[[140 149 108 137]
 [141 142 120 149]
 [106 146 109 108]
 [107 110 147 147]
 [128 152 105 122]
 [106 146 108 108]
 [128 128 128 128]
 [107 109 147 147]
 [107 110 147 147]
 [141 141 122 150]
 [106 146 108 108]
 [107 110 147 147]
 [141 148 109 139]
 [107 110 147 147]
 [107 110 147 147]]
Indices start at 1.
What is the entry at row 3, column 2? 146
The entry just left of the largest entry -> 128
The entry in row 1 and column 1 is 140
The entry at row 2, column 1 is 141
What is the entry in row 3 and column 1? 106
What is the minimum? 105
The entry in the top-right corner is 137
What is the entry at row 1, column 2? 149
The entry directly above the smallest entry: 147
What is the entry in the bottom-right corner? 147
The maximum: 152
What is the entry directly below 120? 109
What is the bottom-left entry? 107
The entry directly below the smallest entry: 108
What is the entry at row 2, column 2? 142
The entry just right of the smallest entry -> 122
The bottom entry of the column that holds the largest entry: 110
The entry directly below 137: 149
The entry directly above 152 is 110
What is the entry at row 1, column 3? 108
What is the entry directly above 150? 147
What is the entry directly below the largest entry? 146

a =
[[120 125 128 119 133 121 135 130 128 136 126 125 137]
 [120 124 113 130 123 135 140 139 128 133 126 114 141]
 [128 113 131 115 120 135 147 131 132 149 129 119 130]
 [134 122 125 121 135 124 138 128 135 133 132 128 132]
 [128 122 131 117 143 133 142 135 124 130 134 124 132]
 [132 129 127 116 129 124 133 133 130 129 127 119 143]
 [128 125 130 125 129 130 136 126 134 131 141 117 132]
 [133 135 132 126 121 122 147 130 127 140 130 128 136]
 [129 121 116 121 127 124 146 125 140 139 136 127 130]
 [123 122 114 126 146 126 128 141 135 127 129 122 133]
 [126 126 120 125 124 131 146 148 135 140 125 121 129]]
Rows and columns are numbered from 1.
The bottom-right entry is 129
The entry in row 3 and column 1: 128
The entry just right of the centre entry is 133
The entry at row 1, column 1 -> 120
The entry at row 1, column 3 is 128
The entry in row 2 and column 1? 120
The entry in the bottom-left corner -> 126
The entry at row 1, column 2? 125
The bottom entry of the column that holds the largest entry: 140
The entry directly above the centre entry? 142
The top entry of the column that holds the largest entry? 136
The entry just left of the largest entry? 132
The entry just left of the centre entry? 124
The entry directly below the centre entry? 136

[[103 153 153 155]
 [103 153 153 155]
 [152 102 102 104]
 [152 102 102 104]
 [103 153 153 155]
 [153 106 149 150]
 [128 128 128 128]
 [103 153 153 155]
 [152 102 101 104]
 [147 117 156 155]
 [152 107 150 150]
 [154 100 101 105]]
Rows and columns are numbered from 1.
The entry at row 1, column 1 is 103
The top-right entry is 155
The entry at row 1, column 2 -> 153
The entry directly below the largest entry: 150
The entry in row 3 and column 3: 102
The entry in row 1 and column 3 -> 153
Find the bottom-right entry.
Answer: 105
Find the entry in the bottom-left corner.
Answer: 154
Find the entry just right of the largest entry.
Answer: 155
Find the smallest entry.
Answer: 100
The entry at row 3, column 1 is 152
Find the entry directly above the largest entry.
Answer: 101
Find the entry just right of the smallest entry.
Answer: 101

[[135 136 125 131 127 140 131 129 130 130 128 133 130 133]
 [138 127 124 127 131 117 128 142 129 131 127 119 133 127]
 [115 123 129 127 125 124 121 117 127 121 128 129 123 124]
 [127 124 131 108 128 131 156 122 128 133 139 138 117 133]
 [128 131 126 129 126 133 126 125 129 126 128 131 127 129]
 [117 126 127 128 124 126 120 116 128 121 127 130 123 124]
 [120 121 129 126 127 118 122 124 126 124 128 124 125 123]
 [117 120 130 126 127 118 122 122 126 123 128 125 125 123]
 [130 124 141 126 135 134 145 133 125 140 131 129 129 133]
 [138 140 118 132 125 140 126 130 132 127 126 133 131 132]
 [129 135 121 131 124 136 123 124 131 124 127 133 128 129]
 [121 123 157 144 140 144 132 129 120 142 124 126 137 133]
 [139 135 119 130 127 130 126 136 131 128 127 127 132 130]
 [134 137 119 131 124 135 123 128 131 125 126 132 129 130]]
The last entry, reading row by row: 130
What is the second entry on the diagonal from the top-right corner?
Answer: 133
The first entry on the main diagonal: 135
The second entry in reading order is 136
The top entry of the column that holds the smallest entry is 131
What is the entry directly below 157?
Answer: 119
The 3rd entry on the diagonal from the top-right corner: 129
The second largest entry: 156
What is the entry directly above the smallest entry?
Answer: 127
The entry just left of the smallest entry is 131
What is the 2nd entry on the main diagonal?
Answer: 127
What is the 3rd largest entry?
Answer: 145
What is the largest entry in the last row?
Answer: 137
The entry directly above the largest entry: 121
What is the entry just right of the largest entry?
Answer: 144
What is the 3rd entry from the end, reading row by row?
Answer: 132
What is the second entry from the end, reading row by row?
Answer: 129
What is the last entry in the row that holds the smallest entry?
Answer: 133
What is the smallest entry in the first row?
Answer: 125
What is the bottom-left entry?
Answer: 134
The entry in the top-right corner is 133
What is the bottom entry of the column that holds the largest entry?
Answer: 119
What is the 3rd smallest entry?
Answer: 116
What is the entry just left of the largest entry?
Answer: 123
What is the largest entry in the first row?
Answer: 140
What is the second smallest entry?
Answer: 115

[[136 102 150 128 102 136 143 150 138 102]
 [103 152 129 128 152 103 140 130 102 152]
 [100 145 146 128 145 100 152 147 100 145]
 [103 132 150 128 133 103 152 150 102 132]]
Counting starts at 1.
The entry in row 1 and column 3 -> 150
The entry at row 2, column 1 -> 103
The entry at row 3, column 2: 145
Which number is the entry in the top-left corner?
Answer: 136
The entry in row 3 and column 1 is 100
Which number is the entry at row 2, column 2?
Answer: 152
The entry in the top-right corner is 102
Which number is the entry directly above 130?
Answer: 150
The entry just left of 140 -> 103
